Below is a small trained network, with its code and all its weights. Each question gives an input and a target symbol and asks what happens when units are switched off, that is, made to give their printed mean instead of their output.

import numpy as np


def w(rows, s, z=0):
    codes = np.array(rows[::2]) - 128.0
    scale = np.full(codes.shape[1], s)
    scale[-1] = z or s
    return codes * scale


def f(y):
    return y / 2 * (1 + np.tanh(0.7978845608 * (y + 0.044715 * y**3)))


def softmax(a):
    e = np.exp(a - a.max(-1, keepdims=True))
    return e / e.sum(-1, keepdims=True)


def log_softmax(a):
    a = a - a.max(-1, keepdims=True)
    return a - np.log(np.exp(a).sum(-1, keepdims=True))


def net(x, mask):
    ids = ['ΔΛΠαζξστφω'.index(c) for c in x.split()]
    T = len(ids)
    res = E[ids] + P[:T]
    r = res
    for j in range(3):
        rows = slice(2 * j, 2 * j + 2)
        q, k, v = (r @ M[0][rows].T for M in (Q, K, V))
        z = softmax(np.where(np.tri(T) > 0, q @ k.T / 2**0.5, -1e9)) @ v
        o = O[0][rows]
        res = res + np.where(mask[j], z, o[:, -1]) @ o[:, :-1]
    y = f(res @ A[0][:, :-1].T + A[0][:, -1])
    res = res + np.where(mask[3:7], y, B[0][:, -1]) @ B[0][:, :-1]
    return log_softmax(res[-1] @ U[:, :-1].T + U[:, -1])


Q, K, V, O, A, B = {}, {}, {}, {}, {}, {}
E = w([
[193,67,74,161],'Δ',
[149,160,121,141],'Λ',
[112,140,108,179],'Π',
[159,199,129,186],'α',
[162,159,145,94],'ζ',
[157,48,84,104],'ξ',
[188,144,121,97],'σ',
[214,196,109,253],'τ',
[116,163,208,85],'φ',
[79,27,161,212],'ω',
],0.018)
P = w([
[109,165,103,138],'0',
[73,120,127,136],'1',
[75,122,127,139],'2',
[14,85,157,120],'3',
[173,153,107,199],'4',
[2,76,157,100],'5',
[80,112,145,157],'6',
[77,110,149,148],'7',
],0.0086)
Q[0] = w([
[84,146,81,149],'h1',
[166,253,185,101],'h1',
[106,110,162,189],'h2',
[97,129,120,174],'h2',
[180,115,161,152],'h3',
[129,119,153,126],'h3',
],0.017)
K[0] = w([
[175,125,84,131],'h1',
[105,37,65,2],'h1',
[130,113,151,53],'h2',
[73,88,117,159],'h2',
[174,142,126,172],'h3',
[185,162,152,165],'h3',
],0.014)
V[0] = w([
[93,155,157,133],'h1',
[127,77,144,66],'h1',
[99,105,132,243],'h2',
[148,91,211,97],'h2',
[141,106,219,171],'h3',
[255,171,187,134],'h3',
],0.011)
O[0] = w([
[84,173,109,126,118],'h1',
[202,94,211,85,60],'h1',
[228,166,145,159,255],'h2',
[62,159,83,16,108],'h2',
[25,82,141,176,163],'h3',
[2,27,165,52,180],'h3',
],0.0078,0.0062)
A[0] = w([
[83,112,81,126,193],'n1',
[136,179,123,114,54],'n2',
[145,255,100,38,74],'n3',
[211,88,159,122,2],'n4',
],0.0092,0.0068)
B[0] = w([
[254,186,153,140,253],'n1',
[250,145,160,126,96],'n2',
[167,18,236,132,116],'n3',
[47,111,122,167,127],'n4',
],0.0098,0.0038)
U = w([
[152,10,2,125,108],'Δ',
[145,122,35,104,76],'Λ',
[111,97,78,138,2],'Π',
[80,230,104,169,80],'α',
[42,172,189,59,205],'ζ',
[178,156,227,122,22],'ξ',
[112,100,123,81,228],'σ',
[34,36,222,252,86],'τ',
[48,195,112,95,131],'φ',
[210,194,233,132,50],'ω',
],0.0077,0.0057)

Each question gives the input, a string of symbols that net reads in full, and the target symbol t.
The units are the heads (2 rows each of Q, K, V and O) and the neurons (one row each of A and B). Each row of codes is followed by its name. A weight is (code - 128) times the scale printed after its matrix; where a second scale follows, it is the last column's (O, A, B and U).
mask holds one flag per unit, heads first, then neurons. A switched-off unit (its flag False) gives its mean, the last column of its rows in O or B, instead of its output. The means were averaged over made-up inputs and are rounded, as every weight is.
A unit's drop is (log p(t) with every unit on - log p(t) with that unit switched off) / (log p(t) with every unit on - log p(t) with every unit switched off).
The circuit of an input: a set's keep is (log p(t) with only the set's units on - log p(t) with every unit switched off) / (log p(t) with every unit on - log p(t) with every unit switched off). Starting from all 7 units, units are removed one at a time, each time the one whose removal leaves the highest keep (on an exact tie, the one counted first), for as long as the keep stays at least 0.8.
units of the circuit, in order: the units of the circuit, biggest drop first
most important unit: the unit with the biggest drop
which heads matter: for each layer, one digit per head in row order, 1 if its drop is at least 0.15 and else 0, layers parted by /
drop of u: that unit's drop, to one decimal
input σ ω ω α τ ξ σ, target τ: units of the circuit, in order	n4; h2; h1; n1
input ζ ζ Π α Δ σ τ Π, target α: which heads matter	100
input α σ ω α ξ Λ Π τ, target τ: which heads matter	101
input Δ Λ ω ξ ω ζ, target ω: most important unit	h3
input α ξ ω ω ξ α, target ω: units of the circuit, in order	h3; h1
input ω ω Λ, target ω: units of the circuit, in order	h2; h3
input Λ τ Δ τ τ Λ α, target τ: units of the circuit, in order	h3; h2
input α ζ Λ ζ ξ ω Π, target α: units of the circuit, in order	h1; h3
input ω ω Π ω ξ Λ, target ω: units of the circuit, in order	h3; h2
input α Λ τ, target τ: which heads matter	011
input ξ τ Δ α τ σ ζ, target τ: drop of n1	0.3
input ξ σ τ α σ, target τ: drop of n4	0.4
input ξ τ ξ τ ζ, target τ: drop of h2	0.4
input Δ ω Δ α, target ω: most important unit	h2
